lituzriv: [  1 -13   6  18  22  20   0  -7  34 -18 -24  33  28   6  25  21 -22  -7
  -9 -29  16  -8 -29   4  -5   4  10  12 -13 -28  -6]
lozvaket: [  1  43   9 -22   3   3  16  58 -12   6  24  -7  27 -40 -18  40  26 -36
  13  43   4 -29  -8 -31  -9   3  20  37  18  24 -26]
rokosatof: [ 29  20  42 -21 -68  13  14 -22 -21 -10 -16  29  -2 -29 -25  48  24   9
 -28  -1   0  32  19   5   0 -12  -2   4  15 -23  -5]
lituzriv: [ 12 -15 -43 -10  21  -4   2  29  16  12  -5 -40  11  -5   5 -10   6 -21
  17   9 -26 -29  -7 -45  33  -8 -23  -7   6  30   7]
lozvaket: [ -3  35  19  -3 -10  32  15  15   6  -2   3  16  28 -23  -1   7 -14   8
 -10  10   6   1 -30   0 -24  -7  10  14  -1  -7  -4]
lituzriv: [-20  44  18   5 -16  48  12 -10   1  -1  16  21  23 -11   3 -44 -35  51
 -19  -1   8  30 -42  28 -45  -5  -1  -7  -9 -14   8]
fitotradev: [ 47   1  46  -5 -64  11  23 -15   1 -13 -65  18   4 -15 -29  82  11 -12
 -30 -18   3   5   5  -4  23 -35   5  11  -5 -34  22]
rokosatof: [  6  40  33  -5 -19 -28  -7  32 -40  40  -7 -16 -33  -2 -32  44   1  -5
  15  55  -5 -14  21 -18 -19 -16  57  40 -10  23   9]
lituzriv: [ -4  10 -11  -7   4   7  20 -20   1   6  31  -1  24  18 -17 -47  -2  29
 -10  -7  -1  22   1  18   0  -4 -24 -10  11  23 -26]
fitotradev: [-32  37  -8  15  29 -16 -33  42 -40  12  11  -8 -13  12  -3   3  17  23
  30  10  16  -2 -15  -8 -30  27  42  31 -25  20  21]
rokosatof: [-12 -18  12  32  -9  -9 -24 -30 -14 -17 -35  10 -35  30   5  -3  -4  30
  -4 -43  19  23  -1  37  -7   8   8 -16 -31 -35  49]
lituzriv: [  4   8  11  19  21  30  -3 -28  33  20 -20  43  30  31  22  -4 -63  41
 -17 -12   0  15 -32   1 -28 -11  30  23 -25  -9 -19]
fitotradev: [ -2   8  23   8  18 -11  35  24  18  11   5 -19  11   5 -22  11 -24 -44
   4  29  12 -45  -3  14  -4 -26  21  20   1  11 -13]
lozvaket: [  4  -8  19  -8 -11   2   3 -38   9   9  18  26  -8   2  10 -13 -24   6
 -16  14  -7  18  22  17 -14  -3   2  -6  14  -9 -35]
lozvaket: [-22  23   4  27  47 -30  -4  30 -14  27   3 -18  -2  47 -23   0 -15   5
  24  13  20 -25  -9   9 -19  -2  50  40 -30  32   5]
lozvaket: [ -3  -7 -18   1   4 -46 -25  26 -44  -9  -8 -26 -29  11 -22  33  66 -13
  26 -13  10  -5  27 -13  26  24   5   9  -5  17  24]
lituzriv: [ 14   3  20  20  19  19 -28   7  31  27 -55  39   5   7  40  57 -61   5
   0  12  -9 -17 -31 -41 -26 -10  65  45 -35 -21   5]
lituzriv: [ -4 -25 -27  -9  -7 -47 -15   0 -33  15  17 -55 -58  11 -15 -34  29  -9
  22  19 -21  -3  49  -2  27   2 -22 -32  10  28  22]
fitotradev: [ 23 -47  -8   3  15  -2  31 -45  50   5  -7   0  20  34   1 -24 -37 -14
 -20 -18 -11  -8  12  15  32 -29 -29 -18  10   3 -31]
lozvaket: [  7 -23  -3 -26  -2  26  -2 -23  42  12  30  22  -1 -39  53 -27 -46 -22
 -11  42 -35  -3  11 -20 -12  -2 -15 -22  33 -12 -48]
fitotradev: [-10 -35 -23  24  88 -23  -2  31  54  24  -3 -20  11  32  31   0 -52 -58
  29  23  -2 -72 -12 -22   6  -6  33  26 -14  22 -23]
rokosatof: [  0   8  14   9  23  -3   4  -7  16  35   4   9   4  27   2  -6 -50   8
  -1  27  -6 -10   0  -1 -21 -17  36  25 -10  16 -26]
fitotradev: [-14   7  10  34  49 -11  14  25  18   7 -15  -8  21  38 -13  12 -29 -16
  12  -6  28 -39 -28  16 -10 -11  38  34 -29   9   6]
rokosatof: [-18  10 -10  36  34 -22 -26  23 -24   0 -31  -9  -5  46 -12  17  13  25
  22 -34  26  -5 -22   4  -4  14  34  27 -44   7  43]
rokosatof: [ -2 -36 -32  26  33  25 -26 -39  39  -6 -31  27  17  37  47 -33 -41  44
  -9 -55  -6  22 -33  -2   2   9 -12 -16 -27 -21  12]
lituzriv: [ -9 -13 -11  -2  10  -9  13 -18   0 -15  29  -3   9  14 -10 -32  17   0
  -3 -18  11  10  13  28  10  10 -28 -17  14   7 -20]
lozvaket: [  6   7   2 -13   5 -15  -7  33  -6  14   5  -9 -10 -22   2  36  11 -35
  16  38  -9 -26  13 -33   1   3  22  22  10  13 -12]
rokosatof: [ -3 -20   2  -9 -15 -34 -33  43 -25  -8 -12 -32 -66 -48  18  47  35 -66
  31  38 -10 -38  31 -30  11  16  14  -8   8 -16  38]
rokosatof: [-28 -29  -4  34  47 -20 -16 -14  21  16   2 -11 -31  42  26 -44 -56  -1
  14   5   5 -20  -1  27 -19   0  23  -8 -24  -4  11]
fitotradev: [  1  86  19 -14 -28  60  60  42  -1   4  16 -12  73 -33 -48 -17  -9  29
 -19  16   8   1 -64   3 -25 -34 -11  17   3  22   4]
lozvaket: [-18  40  10  14  29 -25  -3  47 -29  17   7 -13   4  19 -29  26  12  -3
  24  20  23 -23  -9  -3 -20   6  50  48 -20  30   3]
fitotradev: [ 10  55  11 -22 -52  39  16  11 -27  -4   3   4  26 -36 -27   1  23  41
 -18   1  -5  34 -24  -9 -11  -9 -17  -1   7   3  14]
lozvaket: [-38  17 -30  14  39 -38  -8  14 -50 -16  43 -19   7  46 -38 -35  64  30
  24 -36  38  19   7  35   2  40  -8   8  -7  38  -2]
lituzriv: [-18  15   3  10  19  30   4  -8  20  -2  15  25  27   3  20 -30 -35  24
  -8  -6   9  10 -32  15 -30   5   6   3  -6  -8 -16]
rokosatof: [ 16  32 -10 -10 -31  17  -9   3 -27   8 -21   3  14  -1 -19  11  24  53
  -7 -17 -12  35 -15 -26   5  -3  -6   8 -11  12  23]
fitotradev: [ -6  45  24  18  12  20  38  36   9   2 -12  -7  45   8 -34  14 -20   0
  -3   0  27 -26 -48  14 -17 -26  24  33 -21   8  12]
fitotradev: [  9  47  -7 -25 -12   6  -1  43 -24  33  12 -20   7 -26 -16  13  11   9
  13  47 -24  -6  -6 -48  -8  -8  16  24   6  38  -3]
rokosatof: [-18 -22 -39  10  49 -13 -16  35  12 -13   6 -24   4   1  22  -8  15 -32
  28  -9   5 -34 -14 -18  15  23  -7  -2  -4   9  10]
lozvaket: [-18  51   5   4  26  34  43  30  16   2  30  -3  66   1 -24 -30 -21  11
  -5   6  21 -13 -51  16 -25 -13   2  22  -2  23 -21]
lituzriv: [ 14  -8 -44 -16   8   0  11  29   9   9   0 -47  15  -9  -7 -17  16 -15
  13   7 -26 -22  -7 -40  37 -12 -35 -14  11  34  11]
[  5  -7  -5  -2  19   5   6  16  29  20  -1 -12   5  -8  17  -2 -36 -27
   6  31 -17 -32  -8 -24   0 -16  10   6   3   9 -11] | lozvaket
[  2  -2 -33   2  46  14  12  23  25 -29   2  15  71   7   3  20  32 -13
   3 -44  21 -14 -35 -17  23  21 -17  23   3  11 -29] | rokosatof
[ 18 -26 -29   4  49 -54  -8 -10   7  62  -2 -28 -11  74 -17  -7 -25   3
  19  23 -27 -19  40 -31  27 -19  27  28 -10  64 -34] | fitotradev
[ -5 -23 -10   8  -3  22 -24 -27  20  -3 -14  15 -17  -5  44 -27 -33  20
  -7 -12 -15  16 -12  -1 -10   5 -10 -28  -9 -29  19] | lozvaket
[ -5 -55   1  -2 -14 -53 -36 -53 -28 -10  14   7 -74  19  13  -8  28  -7
   4  -9  -2  27  75  29  14  27  -9 -32  14 -17  -7] | fitotradev
[ 17 -25  10  21  -9   5 -11 -11  18 -11 -62  11  -8  10  13  40 -15  -3
  -8 -32   3  -7 -13  -5  14 -12  10   0 -26 -35  38] | lituzriv
[-13  -2 -63   7  70   7  -6  42  22  -5  10 -18  53  17  14 -21  15   0
  25 -26   2 -24 -42 -36  19  22 -16  14  -8  36  -8] | rokosatof
[-15  46   4 -17  29  28  35  35  21  14  58   5  56 -26  -3 -23 -23 -16
   2  46   4 -23 -28  -6 -31  -3   8  26  23  30 -59] | lozvaket
[ -5  11  -2  12  19  11  17 -16  10  -2   6  13  37  34 -15 -21 -11  31
 -11 -28  16  15 -20  23  -5  -4  -3   9 -10  10 -16] | rokosatof
[-25 -42   5  28  75 -43 -11  31  34  -1   7  -8 -22  13  33  25 -28 -89
  33  28  22 -76  12   7  -6  14  46  24  -6  -7 -21] | rokosatof
[  8 -22  14  -2 -17 -12  -7 -43  -2   3   0  19 -25  13   5  -3  -7   9
 -13  -3  -5  23  33  18   1  -1  -1 -12   7 -13 -14] | lozvaket
[ 25 -28   7  -1 -22 -26 -10 -36 -10   6 -26   8 -26  24 -11  26  11   6
  -9 -15  -9  18  39   0  24  -7   1  -3  -1  -5   0] | fitotradev
[  5   1 -32 -10  26  23  18  29  30  -7   8 -13  49 -16   8  -8   3 -18
   4  -5  -7 -23 -32 -29  18  -1 -26   1  11  17 -14] | lituzriv
[ -5  19  -3 -12  -6  27  14   8   5 -13  20   8  29 -25   3 -13   7   4
  -8  -2   3   7 -20   0  -8   5 -19  -5  13  -2 -12] | lozvaket
[  7  17 -20 -11  14  41  42   2  31 -14  20   8  78  -3 -12 -27   1  13
 -18 -25   5   6 -39   0  11  -8 -40   0  15  17 -34] | lituzriv
[-19  85  23  -8 -26  56  76  13  -9  -7  48 -12  73 -11 -63 -68  -8  50
 -28  -1  25  23 -55  54 -33 -30 -32  -4   9  23  -6] | fitotradev
[-15  28 -10 -10 -20 -10   1  14 -38  28  28 -50 -33  -2 -26 -57   2  28
  13  36 -19   9  10   3 -10 -12 -10 -21   1  34  30] | rokosatof
[ 18 -21   7 -15 -12   0  -7  -9  18  13  -6   6 -19 -22  24  18 -21 -28
  -3  31 -25 -12  21 -24   4  -9   5  -5  15 -10 -16] | lozvaket

tepul_tovop: [ 13  37  -7  17  27 -11 -20 -10  23  14  23 -31  -2 -29   8 -56   3   1
   1  24  17  -9 -29 -17 -31  -2 -11  18  30  10  10]
tepul_tovop: [ 24  -6  -7  13 -18 -25   3 -18 -10  12  -7   3   0  23  -2 -24  33  26
   1   4  -1 -48  29  -5  17 -22 -17  43   2 -21 -12]
tepul_tovop: [ -3 -39   1  -3 -32 -14  21  -3 -22  -5 -36  26  -2  41  -2  34  11  12
  -1 -16 -14 -15  35  12  37  -8   6   9 -30 -24 -18]
bif_nak: [ 19  -5   9 -16 -11  49  -1  21 -31 -12  42  32  14  38 -35  21  22  14
 -20   0 -17  -5  45  34  29   1 -22 -33  21   2  -3]
sego_bupa: [ 13  19 -20  19 -28 -28 -19 -62  11   7  21 -47   6 -64 -24 -32  12  -3
  46 -37  39  18 -39 -33 -29 -24  32   9  -3  -7 -44]
bif_nak: [  1  24  11  -2  24  22 -18  -2   9   6  24 -15  -3 -18   1 -10  -7  -1
  -2  -4  18  28 -13  -3 -17  -7   9 -17  15  14  -1]
bif_nak: [  2 -15 -10  -1 -19 -25  15   6  -7  -9 -14  16   6  17  -2   4   7  -2
  -4  10 -21 -29  13   4  10   3 -16  22 -13 -11   3]
tepul_tovop: [ 10 -25  15  -9  19 -20   0   8   4  24 -39  -1 -25  12  48   6 -37  21
 -12   3  18  -8  -4 -11   3   2   7  10 -35  19  -1]
bif_nak: [ -5 -32  16   4   3  60   4 -11  -9  32 -30 -19 -21 -14  15  42  -7  26
  32 -46  40  27   3 -21  30  11  39 -49  -5  15   5]
biv_batem: [  3  29   3 -36 -19   8  -6   5 -15 -31  59  24  30 -19 -38  22  14 -20
  -8 -21 -21   9  26   8 -23 -40 -22  12  -9   4  -9]
biv_batem: [-17 -29 -12  48  25 -29  13  -5  30  31 -81 -33 -34  11  51 -34 -20   8
  12  36  16 -14 -47 -16  15  53  24   1   9 -10  21]
bif_nak: [ -9  15  11 -17  34 -15  -5  21  19   3  -7  -3  -8 -19  36  -3 -36 -13
 -16  15   1   7 -20 -12 -32  -2  -7  17 -16  26  23]
bif_nak: [  9  31   7  -3  23   2 -18 -16  18  26  13 -33  -7 -54  23 -22  -5   8
  17 -15  33  -1 -16 -41 -35 -29   0  26   0  23  13]
bif_nak: [-19 -45  -2  -8 -17  -9  28  38 -18 -32 -32  49   3  70  -8  40 -15 -14
 -31  27 -48  -1  18  50  39  42  -5 -28 -16 -17  -1]
biv_batem: [ 16  -6  10 -49 -19   6   4  22 -24 -16  31  33  17  -6 -10  42 -13  -1
 -14 -19 -16 -12  34   1  -8 -24 -28   8 -37  27   3]
sego_bupa: [ 11  -3 -39  31 -10 -14  12   6  13   0   0 -20   8 -20 -10 -47   9  -9
  15  47 -13 -50 -37 -11  -3  57 -30   3  36   5  39]
sego_bupa: [   8   -6    0    2    4   -1   31   20   -7   35  -45   17   -4   13
   43   -3   49   35    4   13  -20 -113   68  -44   22  -32  -65   99
    2   -6   78]
biv_batem: [-21 -10  -5 -13 -11 -26  16  13   3 -19 -21  16   6  -3   6  23 -16 -23
  -3   2 -23  -1  -5   1  -7   5  -3  13 -28  -2   9]
tepul_tovop: [ 58  43   7 -22  -2  57 -28  -1 -25  12 100   0  24 -25 -40 -24  44  33
  -3 -11  14 -37  46 -11 -12 -43 -52   9  41  29  10]
tepul_tovop: [-10 -27   6   2  -3 -29   6  -6   1   4 -43   4 -16  23  22  14 -21   4
  -4  -6   5  13  -5   5  12   2  26   1 -32 -11 -23]
sego_bupa: [ -8  10   5  25 -15  53   4 -38 -12  25  -5 -15   1  -9 -18  11  73  26
  42 -50  20  -9  46 -24  32 -44  14  14  32 -35   4]
biv_batem: [  5  40   3  10  41 -20 -16  -3  29  22   3 -26  -9 -28  35 -51   0   3
  -5  25  15 -21 -18 -29 -37 -19 -18  49  16  11  26]
biv_batem: [ 16 -20   8   0  -3  22  -2   0 -14  12  -1   2  -8  18  -1  10  -1  23
  -1  -9  13   0  13   6  23   7   6 -24   1   6 -10]
sego_bupa: [ 79 -59 -42 -19 -79 -19   3  -6 -36 -11  48  -6  21 -34 -50  -1 -36  18
  21  -1  10 -45 -33  -4   7  64 -23 -51 -31  53 -29]
tepul_tovop: [-26 -18  20 -12  31 -11  -6   9  19   3 -38  -9 -25  -6  41  27 -71 -15
 -10  -8  21  66 -46   4 -15  22  48 -40 -39  22 -16]
sego_bupa: [-10  16 -12  17  25 -34  19  19  24  18 -40  -3  -5  -3  45 -39  20   0
  -4  46 -23 -79   8 -33 -12  -3 -49  85  14  -6  69]
biv_batem: [-18  37  23   3  62 -33 -12   5  36  25 -32 -13 -23  -3  66 -33 -14   1
 -21  21  11  -3  -6 -23 -35 -38  -4  65  -6   1  23]
bif_nak: [  27  -20    2  -51  -15  -29   30   55  -25   -6   -5   57   14   24
   26   27   -2   14  -35   25  -49 -104   66  -11    3  -21  -87   80
  -46   27   56]
sego_bupa: [ -3  -3  10  -3   0  21   5   2 -10   7  -6  10  -2  13   2  17  17  12
   1 -14  -1  -5  29  -1  16 -16  -2   4   2  -7   6]
tepul_tovop: [-23  14   4   0  43   2  -8  18  32   3 -11 -24 -13 -35  32  -9 -50 -25
  -3  19  12  38 -58 -10 -34  33  16 -25   2  30  26]
sego_bupa: [-16  18  23   0   7  20  -3 -25  -3  19 -14  -2  -7   0  11  18  38  16
  14 -45  17   9  44 -19   8 -66  17  36  -4 -26  -7]
biv_batem: [ 26 -18 -33 -20 -14 -47  22  30  11   4  -9  -8   9 -61  29 -16 -42 -10
  11  37 -14 -83 -38 -48 -36  43 -58  44 -33  57  66]
[ 27 -30  17 -30 -29  48  -1   7 -43  -5  31  30   7  30 -31  52   3  27
  -8 -37   4  12  48  25  36 -10   2 -47 -16  12 -30] | biv_batem
[ 35 -33  -4 -23 -34   4   4   4 -28  -2  17  13   7   2 -16  24 -14  19
   1 -15   3 -19  14   2  15   9 -11 -19 -27  24 -15] | sego_bupa
[ -5   6 -20  35 -15 -46   3 -30  11  -3 -20 -12   1  14  -9 -40  30  -4
   9  14  -6 -16  -9   2   4  -6   7  34  13 -42 -22] | tepul_tovop
[-17  -7   9 -20   9  31   6  25  -2 -10   2   9   2 -12   3  37 -26 -16
  -2  -7  -6  26  -8   4  -3  19   5 -35  -8  23  20] | tepul_tovop
[ 16  38  -4  -1   8 -17 -17 -14  12   5  33 -17   8 -33  -2 -38  13   0
   2   4   9 -15  -6 -20 -34 -30 -18  38  11   6   2] | bif_nak
[ -5   3  37 -41  10 -11 -16  -3  -9  -5   3  21  -8  14  18  42 -31   3
 -23 -41  14  52  23  10 -12 -56  28   4 -55   6 -47] | sego_bupa
[ 23   6 -10  -1 -16  18   9   8 -17   5  24  11  16   3 -18 -10  43  17
   3   9 -16 -62  40  -9  13 -10 -47  30  23  -1  31] | tepul_tovop
[ 24  12 -22 -11 -13 -13   1   7   3  -4  34  -9  18 -48 -10 -21  -4  -8
  10  15  -6 -42 -17 -24 -29  10 -39  21   1  30  29] | biv_batem
[-26  34  -4  31   1  15 -29 -52  20 -12  28 -42   2 -34 -39 -19   9 -27
  30 -32  33  95 -52  11 -19  -4  69 -55  32 -27 -58] | sego_bupa
[-21  10  45  17  54  19 -19 -12   9  31 -39  -2 -37  60  42  -1   7  29
 -24 -12  28  48  27  18  24 -40  45  -2  10 -31 -30] | biv_batem
[-22  -4 -10  17   0 -35   4  -7  16 -12 -26  -6  -4   6   4 -11 -13 -21
   0  14  -8  19 -31  10  -5  18  20  -2  -5 -19 -14] | bif_nak
[  7  -5  24 -25  -5   6   2  -8 -18  16 -11  16  -5   8  17  34  14  26
   0 -42  10 -12  54 -17  10 -60  -2  38 -34  -3  -8] | sego_bupa
[-30 -44   3   1   3 -15  25  13   7   7 -73   3 -21   9  40  37 -37  -6
   7  -4  -1   9 -18  -8  16  31  26 -10 -38   2  14] | bif_nak
[ -6   1 -13   9  23 -26  16  37  18  -1 -24   8  -2  12  29 -29 -10 -11
 -21  61 -31 -51 -13  -2  -9  36 -42  33  14   8  55] | sego_bupa
[  5  47   3 -24  -9  78 -21   3 -17 -30 104   5  37 -39 -71  17  28 -21
   7 -28  -5  43  12  17 -18 -16 -11 -53  44  16  -1] | tepul_tovop
[ 10  -3   5  -3  -4  26  -2  -3 -10   9  10  -2   0  -3  -6   9  10  14
   7 -15  10  -3  14  -5  10  -6   0 -10   6   6   2] | bif_nak
[ 11 -46   1 -35 -37   7  20  23 -31 -16  -4  34   9  13 -11  58 -22   3
  -4 -18 -17 -10  23  11  22  15 -10 -23 -43  20  -2] | biv_batem
[-11  14  -7  11 -11  -5  -6 -18   3 -16  15  -5   9  -3 -27  -8  15 -15
   7  -7  -3  26 -10  12  -4  -6  16 -10  13 -22 -25] | tepul_tovop
[  4  14  -1   1   5   5  -8  -4   4   0  17  -7   3 -11  -6 -12   3  -2
   1   1   5   5  -6  -2 -10  -4  -1  -2  11   4  -1] | tepul_tovop
[ -5  19  10  -2   6 -20  -5 -23   8  16 -14  -9  -5 -18  21  -4  16   8
  11 -26  15  -7  17 -29 -15 -55   5  54 -18 -12  -5] | sego_bupa
